((-1.5, -1.9, 0.6, -0.2), (1.3, 0.3, -1.4, 1.0), (1.0, 0.8, -0.1, 0.9)) ==> -0.2, 1.0
(-0.166, 0.177, -0.143, -0.046) ==> -0.046, -0.166
((-77.56, 20.68, -170.05, 109.48, -60.32, 24.10), (39.98, -9.98, 164.61, 38.15, 77.93, -54.95), (-122.37, -9.82, -133.58, 225.60, -42.55, -63.21)) ==> 24.10, -122.37
(-0.09, -0.14, 0.05, 0.05, 0.11, -0.08, -0.14) ==> -0.14, -0.09
((-15.7, 72.8, -41.5, 52.5, -65.2), (-120.7, 171.3, -151.6, -51.9, 95.3)) ==> -65.2, -120.7
(0.038, 0.141, 0.027, -0.103) ==> -0.103, 0.038
(-13.524, -0.973, 13.005, -1.737) ==> -1.737, -13.524
---
[[-35   3 -21 -23   0  -3  16  -3 -17  28 -12  25]
 [ 30   3 -14  22 -42 -12   7   4  13  -6   4  12]
 [ -6   0  -7  -9 -20   4  -9  53  -1  17  25   0]
 [-14  16  -9 -16  15   4  14 -20   5 -12 -21  40]
 [ -2  12   1  21  12 -11 -13  -6 -18 -11  -2 -35]
 [-40  13 -16  14  -7 -21  -5 -12 -21  -4 -11   5]
 [-26  -6 -15  -6   9  -6  -7 -16 -27  -6  -5  13]
 [ 20   5  39  12  27  33  25  -7  58 -11 -23  17]
 [  2   8 -11  -6  15 -15   7 -15   2 -13   5  33]
 [ 29  23  11  23 -19   1  11   3  -9   6  19   0]
 [-16   3  -8   5 -16  -6 -10  29 -10   3  13  -2]]	28

[[ -2  -1  -1  -5  -4  -1 -56  -2   3  -4  -2   1  -3  -2  -2]
 [  0  -1  -1   0   0   0   6  -1   0   0   0   0   0   0   0]
 [ 14 -29   1  -1   0   2 -10   1  -1  -1  -1 -57  -2 -56  -2]
 [ -2   1  -1   1   2   0   2  -1   0   2  -2  -1   1   0   2]
 [  0  -1  -2  -1   0   0 -11  -2   0   0   0   0   0  -1  -1]
 [  0  -1  -1  -1   0  -1  -7  -1   0  -1   0   0   0   0  -2]]	-3

[[-47   2  42 -54   2  -2 -58]
 [ -6 -19  19   1   1  11   2]
 [ 45  -2 -39 -56   5  -1 -59]
 [-30   0  15 -53   5   1 -54]
 [ 38   3 -51 -38  -4 -11 -30]
 [-44   3  34 -44   2  -1 -41]
 [ 47 -11 -39  39  -5   6  40]
 [-46   1  36  53  -2  -4  52]
 [-52   3  42   7  -3  -2  15]
 [-40   0  44  52  -1   1  50]
 [-32  -6  32 -52   0   1 -44]
 [ -1   5   8 -51   7   7 -53]]	2

[[ 23   9  19  31   1  14  -5 -24   7 -26  19]
 [-29  13 -60 -59 -22 -20  10  68   4  64  -6]
 [-14  18   3   2   1  -3  21  -5  -3 -10  -1]
 [  6 -65   8  -2  41   3 -29   6  -4  -1 -14]
 [-16 -11   4 -13  22  -5   5   5 -14  -2  -7]
 [-10  61 -20  -7 -44  -6  28   8   8  14  11]]	7

[[ 14  -8  16 -43   2  23  12]
 [ 37 -20 -24  69 -23 -24 -13]
 [-40  -7  16  50  -4  -6  19]
 [  1  -5 -14 -24  24   2  19]
 [-34 -12  -8  60  -7  -2  25]
 [  4   6   9  26 -18 -13 -14]
 [-11   7 -11  29  -3 -14 -11]
 [-40   0  24  21   6   3  10]
 [-50  14   1  28   0  16   8]
 [ 28 -10  14 -29  -8   5   6]
 [ 67 -19 -16  -3 -16 -13 -18]]	2
---
[[111, 78, 85, 90, 122, 201, 120],
 [84, 140, 145, 132, 43, 90, 86],
 [101, 136, 197, 227, 167, 98, 99]]: 99

[[-218, 520, 98, 934, 730],
 [-9, -35, -76, -73, -86],
 [2, -271, -764, -538, 79]]: 79

[[143, 163, 44, 138],
 [25, 33, 190, 227],
 [35, 21, 193, 233]]: 233

[[4, -15, 16, 17, -14, 20],
 [-26, 11, -38, -4, 7, -8],
 [28, -2, 37, 5, -2, 11]]: 11

[[5, 5, 6, 7, 4, 7, 6],
 [7, 6, 6, 3, 5, 3, 6],
 [3, 6, 2, 5, 5, 4, 5]]: 5

[[12, 81, 16, 82, 55],
 [59, 1, 56, 2, 29],
 [3, 12, 3, 13, 20]]: 20
---
((94, 57, 23, 1, 30, 8), (22, 22, 56, 89, 56, 48)) 30
(6475, 5781, 2924, 5920, 5398, 8463) 5398
(-36, -42, 36, -8, 31, 9) 31
(6056, 7679, 1989, 8955, 1719, 2597) 1719
((74, 48, 42, 82, 22, 40), (72, 73, 53, 59, 86, 63), (74, 55, 69, 44, 57, 86)) 22
(642, 652, 233, 182, 931, 750) 931
((125, 56, 213, 22, 104, 123), (116, 100, 93, 79, 111, 116)) 104
(3, 6, 2, 5, 7, 4) 7
(286, -68, -847, -882, 977, -812) 977
---
Input: 15,-15,-71,-22,29,53
Output: 53
Input: 75,-66,6,-71
Output: -71
Input: -58,-65,-29,-4
Output: -4
Input: -37,-25,8,20,36,-55
Output: -55
Input: 7,31,53,-63,6,55,-36
Output: -36
Input: -35,-18,69,-16,-2
Output: -2
Input: -33,-62,27,-16,-38
Output: -38
Input: 48,25,66,-14,31
Output: 31
Input: 39,-67,-47,-59,-32,-16,56
Output: 56
---
[[-29 -50 -22  48]
 [ 34 -63 -19  22]
 [ 20  16   5 -33]] ans = 48

[[  5 -58  -5 -40  27  -2 -38]
 [-21 -74  51  57  26 -24  14]
 [-70 -15  25  32 -26   8 -26]] ans = -38

[[ 20 -17 -37 -39  14]
 [ 48  11  24  69  31]
 [ 33 -77 -49 -69  54]] ans = 14

[[  8 -27 -60 -37 -39  59]
 [  1  15  53  55  43 -62]
 [ -4 -27 -61 -29 -15  70]] ans = 59

[[  1  -2  -1  11]
 [ 42 -57  50 -13]
 [ 38 -31  47 -24]] ans = 11

[[-21  27  16  -5   6]
 [ 71  47  -5   1 -70]
 [-68  45  19 -26   2]] ans = 6

[[-22  30 -67 -37]
 [-28  58 -12  41]
 [-30  58 -13  39]] ans = -37
---
[[-120.16, 89.60, -36.25, -226.93, 152.61],
 [55.60, -150.97, -90.87, 216.12, -155.08],
 [-191.88, 45.35, -165.64, -73.07, -0.04]] -73.07

[-149.26, -1.21, 52.55, 141.82] 52.55

[[-17.034, -83.943, -176.266, 144.768, 79.612, -167.796, 5.255],
 [9.456, -96.242, -210.634, -192.994, -119.966, -121.355, 124.546]] -121.355

[0.10, 0.11, -0.18, -0.17, -0.17] -0.17

[-0.32, -0.08, -1.28, 0.09, -0.95, 1.06, -0.09] 1.06

[-0.191, -0.088, 0.145, -0.127, 0.156, 0.167] 0.156

[-0.183, 0.038, 0.091, 0.106, -0.073] 0.106

[[-65.90, -183.64, 43.67, 107.55, -92.12, 62.32],
 [-116.72, 129.59, 63.38, 192.53, 225.86, 11.35],
 [214.85, 159.10, 14.86, -36.03, 88.74, 85.61]] 88.74
---
[16.024, 5.138, -10.895, -12.875] result: 16.024, -12.875
[[-0.01, 0.01, -0.04, 0.00, -0.04, 0.00, -0.03], [0.07, -0.04, 0.18, -0.18, -0.10, 0.03, -0.16], [-0.01, -0.07, -0.17, 0.07, -0.04, -0.01, 0.03]] result: -0.01, 0.03
[-6.372, 13.557, 16.061, -12.615] result: -6.372, -12.615
[-19.52, 3.48, -6.04, -13.65, 16.83, 17.41] result: -19.52, 17.41
[109.830, -113.346, -178.173, -183.241, -163.231, 5.708] result: 109.830, 5.708
[[-0.155, -0.034, 0.120, 0.115, 0.031], [-0.005, 0.117, 0.112, -0.045, 0.120]] result: -0.155, 0.120
[-17.3, -34.2, -80.6, 104.8, -187.4, 10.7, -20.2] result: -17.3, -20.2
---
[[ 74   0  -3   6]
 [ 58  -4  -2   6]
 [-13  35 -10  -6]] -6

[[-18  35 -13  61  10]
 [ 38 -21  34  16 -25]
 [ 21  -5  17  21 -15]] -15

[[-19  -4  61  76  23]
 [-19 -23  61 -54  -1]
 [ 78 -21  61  72 -33]] -33

[[  7  19   7  -3 -15  25]
 [-12  52 -78  60   7   0]
 [  8  18   9  -5 -14  25]] 25

[[  5  -4 -48  52 -71  34 -27]
 [ 15 -11  69 -46  40  -8  50]
 [ 49  11  49 -18  10 -37  62]] 62

[[ 46  52  23  11  37  -1 -27]
 [-46  35 -43  32 -27  19  14]
 [-42 -57 -19 -14 -35  -1  26]] 26
---
[[-28  28  22  -2   6]
 [-27  15  14  -1   9]
 [-15 -55  17 -49 -15]] => 14

[ -9  39   8 -25 -11  19 -61] => -25

[ 65 -20 -22 -18  49] => -22

[14 23  0 57 11] => 0

[-56  76  -6 -62 -54 -48 -77] => -62

[ 50  43  78  17  -2 -16  70] => 17

[  9 -42  35  66  -4] => 35

[ 77  13 -29 -12  19  57  71] => -12
